In the rows, 128 means zero.
Each row has a class, written as a number after it.
[127 118 143 115 127 140 123 123 103 125 108 144 129 115 118 146 142 131
 126  91 136 118 134 125 134 134 110 153 171 139 136 127  95 134 127 149
 133 101 132 143 149 100 136 125  97] => 3
[152 119 119  81 131 108 126 145 121 127 152 137  86 132 141 156 113 136
 129 107 141 137 116 126 108 178 121 168 149 154 148 126 133  97 210 188
 110 166  93 210 142 150  90 133  87] => 3
[131 131 102  71 163 135 119 102 147 137 113 137 122 151 112 111 113 127
 109 112 134 118 155 118 141 124 124 116  95 138 129 148 133 142 135 149
 132  79 111 123 136 121 126 152 135] => 8
[129 106 131 123 134 124 154  91 168 144 105 155  97  92 150 156  81 121
 128 191 110 125 132 132 102 182 128 133 142 140 156  97 143 121 113  74
  79 147 133 163 113  86  81 156 150] => 7
[184 147 140 136 128 130 113 116  92 158 212 133 100 135 111 157 174 130
 150 140 100 135 203 157 159 172 113  89 119 121 135 117 122  80 140 102
 131 168 142 152 138 129  98 128  87] => 5
[152 127 137 126 106 109 154 193 153 119 101 147 102 100 157 114 152 159
 103 112  96 121 165 151 112 155 120 112 118 165 164  34 128 175 125 101
 104 159 133  96 166 133 166 162  79] => 0
[157 154 131 154 125  99 130 160 168 163  75  59 204 101 116 147 101 117
 109 147 105 148 148 126 131 140 129 118 145 173  93 121 123 148 174 104
 158 175 112 147 121 149 144 144 106] => 7
[151 104 137 116 112 119 125  81 129 152 128 114  93  96 174 152  89 158
 125 135  95 152 118 138  99 159  78 115 165  83 142 158 123 149 191 107
  95 219 127 221 163 116  54  98 132] => 6
[160 131 178 102 132 129 123 144 119 126 127 113  91  74 118 128 159  99
 142 136 133  89 157 113 136 161 182 152 156 169 186 128 130  74 120 114
 130 189 133 159  90 117 130 125 109] => 6
[130 120 167 104 136 120 135 194  93 152 120 129 135 112 115 128 163 128
 121  84 109 127 134 128 143 115 138 109 155 163 113 117 114 136 113 148
 161 148 146 120 124 122 174 121 126] => 2
[122 141 102 135 139 156 135 115 110 132 191 137 142 107 155 202 110 158
 171 100 150 141 160 116 136 102 132 124 145 119 127 136 144 109 157 115
 129  76 132 157 116 123 156 130 112] => 1
[142 138 134 120 154 134 149 150 121 121  86 142 175 121 125 126 117 136
 101  68 125 102 139 141 145 115 151 120 127  89 117 136 103 174 104 101
 139 131 125 131 124 150 134 155 119] => 2
[161 157 159 146 142 114  80 149 206 149  97 120 144 108 128 191 111 141
 127 148 174 104 129 110  97 109 148 149 202 148 110 122 101 180 124  84
 154  83 147 139 131 140 146 160 166] => 0
[111 108 129 156 136 125 161 159 145 155 135 125 107 122 110 187 183 135
 152 132 129 159 170 114 125 185 137 109 167 158 101 103 112 114 134 139
 137 116 132 102 125 114 122 148  92] => 7
[142 116 126 102 114 136 123 141 117 155 127 117 105 163 116 110 115 110
 120 178 100 126 143 151 117 115 115 150 156 144  99 102 139 174 148 132
 126 106 120 134  98 106 138 151 142] => 2
[121 119 145  89 121 163 127  92  81 182 190 160 136 109 147 170 107 147
 151 116  88 139 139 136 182 153 110 108 158 104 167 142 143 122 132  82
  86 124 126 144 118 119 132  91  63] => 3
[162 125 101 146 112 141 156  59  87 159 189 130 122 125 169 153 102  97
 149 108 156 161 144 121 127 134 114 125 129 167 210 118 175  88 166 153
  99 117 119 216 128 140  98 160  89] => 5
[106  99  65 111 113  86 147 139  50 150 159 140  91 140 121 133 110 125
 128 158 146 115 113 136 106 107  89 114 141 169  63 113  73 133 134 116
 125 108 128 102 196  99 104 132 151] => 9
[132 117 121  84 109  88 117 214 160 148 159 135 107 145  99 179 114 123
 130 130 121 147 163 148 131  93 119 126 125 162 129 151 106  88 137 149
 184 105 132 100 170 125 128 155 109] => 9
[159 137 132 115  95 101 135 203 177 140  82 136  83 132 137 108 118 118
 102  90  97 148 172 113 108  43 129  93 163 138 145 122 120  98 109 120
 149 122 119 115 137 117 150 131 121] => 0
[117 107 127 106 120 128 123 186 135 140 134 201 115 127  97 135 132 146
 116 121  89 155 126 136 125 162 135 141 108 164 110 126 138 104 148 166
 146 160 131  87 139 154 150  87  96] => 9
[ 73 114 116 102 136 107 181 139 147 144 106  79 141 121 140 101 132  71
 115 126 129 117 106 110 136 123 140 159 181 153 153 118 140 140 107 121
 116  78 122 119  94 112 115 139 114] => 0
[ 99 147  97 133 126 146 112 134 143 154 136 146 180 187 127 160 115 142
 157 164 138 123 154 120 107 130 131  81 182 146  81 124  87 182 134 136
 111 101  93  81 153 108 155 147 123] => 8
[103  89 137 121 149  97 142 133 148 155 110  91  85 105 111 180  99 134
 137 116 119 151 142 107 137 171 149 125 161 142 124 155 111 158 145 149
 147 115 120 159 121 136 117 128 137] => 7
[141 108 119 130 124 112 118 146 134 135 112 141 135 130 133 164  80 126
 114  93 104 159 149 114  95 190 142  93 158 159 141 124 109 122 188 190
 138 106 117 164 155 106 130 149 128] => 5
[129 139 127 151 131 106 130 164 117 136  95 166 132 121 121 101 123 118
 115  92  73 140 159 123 116 127 127 106 109 118 115 182 120 134 162 143
 127 140 122 114 110 126 140 167 116] => 1
[116  89  83 154 125 117 135 118  90  82 141  83 103 146 162 148 124 138
 143 152 148 141 132 134 118 153 109 143 159 138  98  96 109 139 128 164
 101 136 128 168 172 114 104 113 135] => 7
[140 106 117 122 114 163 181  69 129 112  96  84 147  94 132 127 109 138
 126 135 111 109 160 136 118 138 146 119 110 114 168 134 115 182 157 130
 147 114 118 142 135  90 112 103 142] => 6
[ 75 140 151 109 129 132 154 168 108 135 135 123  87 109 137 147 133 158
 104 100 123 149  74 177 101 179  99 137 192 146  87 105 106 142 211 127
 122 180 130 126 150 112  86 107 106] => 4
[123 132 129 114 154 115 130  97 142 135 119 110 131 132 120 141 154 154
 121  65 130 100 131  95 158 161 155 132 141 107 133 163 129 137 125 108
 127 103 131 135 126 132 117 134 108] => 8
[173 116 128  51 135  67 124 114  74  94 159 129 142 127 145  91 114 116
 101  79 176  80  90 149 140  85 103 147 133 156 113  61 115 114 128 146
 139 132 143 179 129 128 156 103 169] => 1
[144 121 144  80 121  90 122 171 133 155 122 144  89 131 110 125 115  96
 131 130 112 108 119 119 105 141 172 104 143 168 147 130 101  82 177 166
 144 130  93 110 122 104 125 138 132] => 0
[125 131 105 132 163 137 143  91 154 124 117 128 129 119 109 137 130 135
 128 102  87 104 182 132 137 151 109  95 103 122 137 129 126 169 128 138
 118  83 127 134 139  98 132 148 118] => 6
[102 116 137  83 108 147 156 167 102 150 165 151  96 122 132 144 119 120
 124 207  86 184 148 143 120  98 106 159 125 143 148 133 158 133 150 111
 134 164 132 150 134 109 131 149 120] => 9
[113 134 106  66 139 118 156 162 129 117 185  81 173 146 148 122 161 117
 133 157 189 128 148  90 147  90  85 138 146 120 151 150 106 116 111  81
 127 120 150 117 122 129  94 163 135] => 8
[ 92 106  97 128 130 132 139 167 102 137 152 140 134 123 138 162  95 133
 156 119 152 102 166 108 116 125 156  94 126 126 127 164 103 173 113 165
 161  81 123  98 152 102 134 134 164] => 7
[109 123 133 138 112  86 123 187 192 172 127 140 139 120  87 147 119 109
 133 114 118 129 143 114 101 145 102  99 112 132 132 108 106 123 119 152
 184 108 156 122 131  96 127 153 158] => 5
[135 149 125 165 117 114 125 158 132 100 121  96 170 128 120 112 143 118
 141 120 151 121 186 143 123  79 171 129 103 148 106 135 103 141 108  87
 144 117 135  90 105 126 172 167 133] => 1
[135 111 135  84 146 103 122 126 160 145 104 135 141 116 109 107 137 106
 101 126 125  97 148 143 145 131 160 147 123 109  81 149 137 139 109 134
 157 116 108 145 129 139 133 128 143] => 9
[152 120 133 112 146 130 116 101 170 128  98 121 116 132 118 131 137 116
 100 125 163 106 124 106 157 152 174 111 115 104 109 137 116 180  98 114
 136  77 127 118 153 134 111 132 140] => 8
[131 140 112 133 149  75 124 120 160 120 206 159  55 152 143 145  93 130
 131  54 134 146 144 144 112  92 135 108  74 115 128 147 136 118 118  87
  96 134 158 184 146 118  71 144 149] => 1
[144 133 131 125 125 121 132 109 162 131 122 134 129 111 106 127 140 141
 129 116 142 120 160 138 146 106 120 123 103 137 111 156 126 133 113  88
 141 114 135 137 136 162 119 109 128] => 5
[170 118 124 126  92 162 109 182 149 115 122 120  68 134 128 134 114 156
 131 120 142  96 180 144 144  89 149 124 123 160 131 148 108 109 135 154
 142  65 132 110 146 150 142 117 117] => 4
[115 119 123 150 141 110 146 129 133 125 147 156  96 151 125 171 136 139
 130 153  89 166 129 106 129 157 143  82 103  83 114 143 107 109 115 108
  97 119 139 129 140 107  95 149 137] => 1
[133 131 101 115 147 142 129 105 123 120 165 139 144 146 119 127 127 125
 132 128 156 144 150 141 131 101 102 135 113 111  99 139 104 150 150 109
 135 105 129 112 141 136 118 131 137] => 9
[127 126 113  94 144  99 141 143 118 185 117 125 176 114 113 148 124 117
 106 133 116 100 144 135 118 154 153 121 159 189 101 143 139 136  87 114
 165 121 129  83 133 103 115 131 133] => 2
[131 158 110 120 152 170 169 157 115 141 145 142 133 102 158 169 137  78
 138 128 122 167 121 153 157 138  65 155 204 100 132 113 149 111 164 104
 117 129 152 171  95 129  94 148  63] => 3
[118 153 105 125 156 161 126 165 143 179 106 102 121 119 133 179  88 113
 131 147 147 144 161 102 121 131 150 133 170 144 101 147 132 127 135 113
 160 124 125 146 125 127 100 120 127] => 7
[148 159 149  94 147 134 111 131 119 161 105  79  40 136 120 197 117 131
 172 148 138  60 115 152 157 112 160 141 218 130  68 173  78 199 142 110
 158 119  99 166 174 132  97  86 127] => 2
[122 154  98 166 108 121 138 151 120 164 146  75  95 154 117 142 116 100
 147  89 156 132 167 138 143  31 131 125 132 102 146 189 126 108 106  88
 150 114 135 143 111 155  89 164 101] => 6
[125 100 127  91  84 116 119 193 147 155 123 108 104 190 137 108 148 128
 127  55  91 126 142 134 114 144 133 105 134 127 147 131 131 156 185 201
 163 107 139  85 150  87 130 111 102] => 6
[173 142 114 148 144 137 113 109 186 138 149 102 138 131 122 148 125 123
 139 113 143 122 189 112 126 143 132 107  92 104 166 141 117 177 105 129
 155 138 148 139 148 130  94 120 132] => 6
[139 154 164 132 156 134 119 178 129 148 173 139  73 132 136 203 115 121
 156 107 114 154 152 137 152  91 126 156 167 142 148 152 135  93 156 105
 118 112 177 218  85 144 131 184 106] => 1
[136 142 107 108 150 154 174  90 143 144 133 110  81 139 157 178 127 174
 132 127 100 155 146 152 121 176  94 116 152 126 175 140 149 136 152 134
 113 141 108 118 154 137  56 106  93] => 2
[112 121  99 117  97 163 138 137 163 159 168 128 189 162 163 140  89 135
 132 149 135 102 171 101 102  98 100 116 156 183 162 109 123 133 141 160
 101  28 117 112 164  88 143 135 125] => 9
[104 105 106 128 111 109 125 146  92 152 112 139 125 153 137 138 106 140
 113 156 147 116 115 129  85 119 137 122 167 168  91 125 112 143  99 145
 104 121  98 121 164 119 117 152 145] => 2
[109 143 119 132 158 130 157 116 101  96 113 131  98 145 139 166 122 152
 157 138  88 168 154 141 121 106 110 161 150 133 159 182 121 121 141 125
 118 148 144 162 104 130 122 159 129] => 1
[ 86 118 125 132 144 140 136 120 174  93  50 106 140  96 129 155 103 139
 128 139 158 152 141 135  95 134 124 154 142 156 148 155  88 193 105 145
 136 100 118 119 164 110 124 143 147] => 3
[152 152 113 160 125 136 129 112 130 123 252 139  55 149 137 147 136  86
 166 152 124 155 160 138 135 128  88 146 112 151 181  98 149 143 150 126
  96 134 147 154 148 113  95 144  90] => 9
[119 126 142 149 157 127  91 123 138 162 136 145 101 119 159 137  95 161
 120  51 134 153 145 135 136 129 138 125 133 185 161 132 161 138  70 126
  92 149 169 174 125 167 158 131 126] => 4
[108 135  75 173 129 109 160 131 137 111 142 118 104 151 101 130  81  81
 113 160 150 132 135 108 113  87 126 155 178 128 116 131 101 140  67 153
 137 110 112 152 128 156  92 104 152] => 9
[123  85 144 121  95  80 155 177 116 173 125 101 101 107 111 127 129 127
 104 123  98 175 135 116 132 131 145 102 134 137 115 141 119 154 121 139
 170 162 137 139 126 130 143 136 137] => 4
[167 115  93 133 165 130 142  99 138 110 152 127  89 144 121 169 124 136
 150  92 133 155 145 125 132 124 147 115  97 142 124 148 131 134 119 134
 146  96 157 138 134 126 104 114 154] => 2
[115 119 117 151 136 109 129 126  79 192 150 128 101 127  99 138 120 133
 126 104  52 151 132 141 146 163 124  79 120  67 101 169 132 110 145 140
 160 145 143 132  97 105 115 138 143] => 4
[131  94 122 132 112 141 134 120 117 176 120 117 200 109 140 133 129 136
 125 132 115 152 149 100 136 141 114 103 150 114 107 147 111 117 143 148
 128 134 116 156 132 119 143 141 108] => 4
[116 134 128 109 127 128 107 134 154 143 123 112 145 138 133 126 139 142
 130 144 120 116 152  88 121 120 146 131 139  99 131 108 129 171 105 115
 137 109 110 119 140 103 164 125 135] => 0
[120 115 116 107 167 112 117 108 150 154 119 155  81 114 115 131 142 137
 147 154 113 126 161 143 109 169 165 120  77 123 112 167 128 176 125  80
 128 126 131  80 127 117 108 163 158] => 0
[136 171 138 133 165 141 133 142 149 104 127 142 178 141 115 123 169 133
 136 110 133  80 193 123 157 106 115 111 126 137 116 158 109 157 111 136
 127 106 110 108 137 145 148 143 106] => 7
[ 69 120  94 153 150 124 140 150 125 121 140  92  57 136 122 154 136 138
 166  86 181 159 133  85 125 166 180 128 133 123 147 160 107  91 124 163
 111 156  93 138 124 172  99 137  98] => 8
[106  92 120 112  74  88 161 165 112 129 131 127 162 152 130 149 117 155
 144 184 104 108 148 112  89 123 145 116 160 124 105 165  94 155 155 127
 143 141  98 108 144  85 122 145 156] => 7
[ 98 126 124  99 105 133 136 190  82 148 111 129 125 106 126 146 120 141
 127 112  90 135 160 127 117 101 123 111 148 130 118 128 107 118 139 108
 153 106 131 115 149  49 165 154 121] => 3
[162 105 126 112 123  91 111 137 146 177 101 149 118 116 102 144 114 115
  99 120  85 141 132 107 125 146 112 101 172 115 110 131 106  97 154 132
 148  98 122 114 125 111 119 134 116] => 0
[123 115 125 129 129 135 132  93 125 185 116 131  89  84 108 132 121 110
 128 122 178 133 175 119 122 138 138 112 137 174 157 154 139  63 117 122
 132  83  94  68  94 130 102 150 113] => 7
[141 105 126 127 106 139 146 134 114 181 130 114 169 125 109 189 120 124
 156 122 125 125 158  87 133 142 139  93 152 130 175 146  82 168 146 165
 180  96 128 111 145 102 142 140 103] => 6
[ 87 143 110 135 147 111 125 115  69 103 192  81  93 176 145 103 157 104
 145  89 170 189 123 111 124 133 106 129 153 140 162 149 121 117 136  96
 104 127 160  97 111 120  95 137 141] => 5
[100 116 147  90 107 132 143 167 156 152 154 129  70 151 131 132 136 119
 119 114  92 150 159 102 102 130 131 116 129 138 191 135 149 100 152 156
 111 128 122 152 136  70  98 152 104] => 6
[148 134 108 123 133 104 119 133 197 150  97  20 127 170 120 109 141 123
 127 106 161 141 196 108  95 149 134 128 161 160 143  90 103 127 146 128
 134 124 112 120  96 130 121 161 122] => 6
[113 141  95  64 128 137 102 109 107 148 149 135 109 142 134 143  76 129
 132 134 133 154  75  72 125 132  85 163 142  89 151 142 148 105 182 172
 143 147  92 171 144 105 112 111 112] => 4
[142 127 153  86 125 112 163 147 185 105 131 146 113  96 110 135 156 127
 125 148 107 147 160 133 109 136 126 101 120 183 143 125 131 141 148 121
 130 125  98  75 136  94 136 145 117] => 2
[148 128 106 148 142 132 121 161 137 130 157 165 147 152 130 165 131 140
 154 112 100 166 142 116 136 140 132 132 126 126 125 157 139 129 123 135
 147 156 178 137 108 142 144 139 122] => 4
[120  99 136 117 100 117 110 185 146 142 165 106 161 122 131 165  89 134
 125 138 131 135 130 126 120 127 133 153 150 139 130 127 124 141 144 165
 161 123 150 176 129 115 145 145 140] => 4
[142 117 119 135 103  79 126 122  88 143 160 125  76 142 156 119 118 108
 133 103 142 159 103 147 123  97 112 139 189 156 126 158 125 131 136  87
 116 159 152 113 131 149 105 110 133] => 9
[177 147 149  97 112 126 128 136 108 140 111 173 161 110 149 137 129 110
 113 128  79  97 148 159 121 121  97 164 189 130 142 101 169  79 170 186
 149 149 111 198 106 101 155 153  90] => 1
[126  81 127 119 123 132 107  99  77 122 137 104 167  99 169 115  96 159
 127  30 158 133 155 138 126 113 106 131 153  77 165 182 104 128 170 190
 157 110 122 150 138 142 145 115 150] => 9
[137 108 115  80 132 133 150 113 117 146 117 104 117 169 113 124 128 121
 108 204  97 134 190 111 119 155 119 100 143 116 174 123 114 147 111 158
 125 105 101 111 114 104 118 165 145] => 6
[131 114  97 104 153 154 145 131  92  77 113 146  99 145 156 127 115  94
 160  87 127 143 118 125 159  74  94 139 139  94 158 141 111 136 118 151
 114 138 160 191 131 126 134 126 119] => 6
[ 97 114  94  99 149  96 130 116  86 113 123 110 127 142 154  97 159  90
 169 107 127 154 145 122 147 124  81 132 177 117 143 149 128  64  87 133
 115 153 140 146 105 111 133 140 128] => 5
